Below are the code and all the weights of a small trained network. Each question names an input and a target symbol and asks about switching units off, where a switched-off unit gives its printed mean instead of its output.

import numpy as np


def w(rows, s, z=0):
    codes = np.array(rows[::2]) - 128.0
    scale = np.full(codes.shape[1], s)
    scale[-1] = z or s
    return codes * scale


def f(y):
    return y / 2 * (1 + np.tanh(0.7978845608 * (y + 0.044715 * y**3)))


def softmax(a):
    e = np.exp(a - a.max(-1, keepdims=True))
    return e / e.sum(-1, keepdims=True)


def log_softmax(a):
    a = a - a.max(-1, keepdims=True)
    return a - np.log(np.exp(a).sum(-1, keepdims=True))


def net(x, mask):
    ids = ['αβεζθλξπστφ'.index(c) for c in x.split()]
    T = len(ids)
    res = E[ids] + P[:T]
    u = 0
    for l in range(3):
        q, k, v = (res @ M[l].T for M in (Q, K, V))
        z = softmax(np.where(np.tri(T) > 0, q @ k.T / 2**0.5, -1e9)) @ v
        res = res + np.where(mask[u], z, O[l][:, -1]) @ O[l][:, :-1]
        u += 1
        y = f(res @ A[l][:, :-1].T + A[l][:, -1])
        res = res + np.where(mask[u : u + 8], y, B[l][:, -1]) @ B[l][:, :-1]
        u += 8
    return log_softmax(res[-1] @ U[:, :-1].T + U[:, -1])


Q, K, V, O, A, B = {}, {}, {}, {}, {}, {}
E = w([
[137,150,148],'α',
[106,65,110],'β',
[134,254,185],'ε',
[95,163,175],'ζ',
[95,42,139],'θ',
[27,151,249],'λ',
[175,182,83],'ξ',
[202,210,140],'π',
[189,57,10],'σ',
[155,104,145],'τ',
[130,152,154],'φ',
],0.0091)
P = w([
[254,92,109],'0',
[189,43,108],'1',
[184,45,105],'2',
[156,50,111],'3',
[147,70,103],'4',
[137,76,100],'5',
[131,101,95],'6',
[115,109,92],'7',
[76,124,107],'8',
],0.0082)
Q[0] = w([
[255,231,97],'L0H0',
[123,31,5],'L0H0',
],0.0031)
K[0] = w([
[89,45,19],'L0H0',
[238,255,81],'L0H0',
],0.0036)
V[0] = w([
[103,181,97],'L0H0',
[41,254,233],'L0H0',
],0.0068)
O[0] = w([
[244,84,113,15],'L0H0',
[232,2,164,2],'L0H0',
],0.01,0.0012)
A[0] = w([
[114,163,209,156],'L0N0',
[117,2,81,165],'L0N1',
[55,62,129,238],'L0N2',
[153,135,44,4],'L0N3',
[180,197,183,131],'L0N4',
[155,150,97,53],'L0N5',
[150,126,83,96],'L0N6',
[120,175,43,95],'L0N7',
],0.0076,0.0042)
B[0] = w([
[66,70,113,212],'L0N0',
[173,238,53,162],'L0N1',
[140,253,156,254],'L0N2',
[72,141,153,82],'L0N3',
[160,39,61,191],'L0N4',
[123,75,66,91],'L0N5',
[106,133,155,103],'L0N6',
[147,188,115,138],'L0N7',
],0.0069,0.0028)
Q[1] = w([
[112,24,42],'L1H0',
[115,255,69],'L1H0',
],0.0064)
K[1] = w([
[78,242,212],'L1H0',
[254,2,171],'L1H0',
],0.0065)
V[1] = w([
[158,124,94],'L1H0',
[2,188,137],'L1H0',
],0.0092)
O[1] = w([
[26,68,39,161],'L1H0',
[245,254,180,6],'L1H0',
],0.0053,0.0015)
A[1] = w([
[178,158,127,4],'L1N0',
[231,94,130,196],'L1N1',
[88,130,242,22],'L1N2',
[254,102,138,244],'L1N3',
[75,188,91,60],'L1N4',
[58,159,66,91],'L1N5',
[32,95,64,72],'L1N6',
[96,42,115,84],'L1N7',
],0.0071,0.0037)
B[1] = w([
[185,166,125,54],'L1N0',
[29,180,247,176],'L1N1',
[171,35,133,126],'L1N2',
[11,215,228,251],'L1N3',
[208,198,146,175],'L1N4',
[244,142,100,196],'L1N5',
[254,77,84,193],'L1N6',
[112,69,47,145],'L1N7',
],0.005,0.0015)
Q[2] = w([
[3,92,73],'L2H0',
[229,124,31],'L2H0',
],0.0051)
K[2] = w([
[116,3,89],'L2H0',
[111,127,225],'L2H0',
],0.0056)
V[2] = w([
[37,1,107],'L2H0',
[65,138,181],'L2H0',
],0.0073)
O[2] = w([
[3,236,158,113],'L2H0',
[193,222,224,250],'L2H0',
],0.0058,0.0011)
A[2] = w([
[150,118,57,60],'L2N0',
[124,236,120,115],'L2N1',
[188,80,83,1],'L2N2',
[181,81,93,25],'L2N3',
[97,118,27,85],'L2N4',
[51,230,255,192],'L2N5',
[110,46,210,133],'L2N6',
[111,168,181,159],'L2N7',
],0.0076,0.0054)
B[2] = w([
[64,140,125,118],'L2N0',
[69,113,164,161],'L2N1',
[56,110,155,117],'L2N2',
[1,41,46,115],'L2N3',
[94,218,102,136],'L2N4',
[53,23,155,254],'L2N5',
[212,90,85,139],'L2N6',
[148,146,172,167],'L2N7',
],0.0057,0.008)
U = w([
[139,169,132,205],'α',
[164,136,132,53],'β',
[2,155,106,47],'ε',
[129,80,213,184],'ζ',
[171,163,131,159],'θ',
[97,91,153,166],'λ',
[133,129,112,82],'ξ',
[122,135,124,131],'π',
[143,84,73,140],'σ',
[158,161,98,132],'τ',
[131,129,146,2],'φ',
],0.0089,0.0047)

Each question gives the input, a string of symbols that net reads in full, and the target symbol t.
The units are the heads (2 rows each of Q, K, V and O) and the neurons (one row each of A and B). Each row of codes is followed by its name. A weight is (code - 128) times the scale printed after its matrix; where a second scale follows, it is the last column's (O, A, B and U).
mask holds one flag per unit, layer by layer, with each layer's heads first. A switched-off unit (its flag False) gives its mean, the last column of its rows in O or B, instead of its output. The means were averaged over made-up inputs and are rounded, as every weight is.
A unit's drop is (log p(t) with every unit on - log p(t) with that unit switched off) / (log p(t) with every unit on - log p(t) with every unit switched off).
The circuit of an input: a set's keep is (log p(t) with only the set's units on - log p(t) with every unit switched off) / (log p(t) with every unit on - log p(t) with every unit switched off). Starting from the 12 units with the biggest drops (on a tie, the unit counted first), units are removed one at a time, each time the one whose removal leaves the highest keep (on an exact tie, the one counted first), for as long as the keep stays at least 0.8.
circuit, biggest first: the units of the circuit, biggest drop first
most important unit: the unit with the biggest drop
k most important neurons of layer l: the k neurons of layer l with the biggest drops, biggest first
drop when u is switched off: that unit's drop, to one decimal
input ε π ξ, target ε: circuit, biggest first => [L1H0; L2H0; L0H0; L0N4]
input ε λ β, target ε: circuit, biggest first => [L1H0; L2H0; L0H0; L1N7]
input ε ε σ, target ε: most important unit => L1H0
input ε ε θ ε, target ε: circuit, biggest first => [L1H0; L2H0; L0H0; L0N4]
input ε π ξ ε λ λ τ, target ε: 3 most important neurons of layer 0 => [L0N4; L0N2; L0N1]
input ε λ ξ β, target ε: circuit, biggest first => [L1H0; L0H0; L2H0]
input ε π ε ε ζ, target ε: 2 most important neurons of layer 1 => [L1N7; L1N4]
input σ λ ξ, target σ: 3 most important neurons of layer 1 => [L1N4; L1N5; L1N0]
input ε π λ, target ε: 3 most important neurons of layer 0 => [L0N2; L0N4; L0N1]
input ε ε ζ, target ε: 2 most important neurons of layer 0 => [L0N4; L0N2]
input ζ ζ λ φ λ π, target ζ: 2 most important neurons of layer 1 => [L1N3; L1N1]
input σ ε ε τ λ, target σ: 2 most important neurons of layer 2 => [L2N3; L2N6]
input ε ζ ε π, target ε: 2 most important neurons of layer 0 => [L0N4; L0N2]
input ε σ λ π φ, target ε: most important unit => L1H0
input ε φ ε ξ, target ε: 2 most important neurons of layer 1 => [L1N7; L1N4]
input σ λ τ α, target σ: 3 most important neurons of layer 1 => [L1N4; L1N5; L1N0]
input ε β τ σ θ π σ, target ε: drop when L2H0 is switched off => 0.4
input ε ε θ, target ε: drop when L2H0 is switched off => 0.8
input φ θ ε λ λ ε, target ζ: drop when L0N1 is switched off => 0.2
input σ σ ε ε ε λ ε ε ζ, target σ: most important unit => L2H0
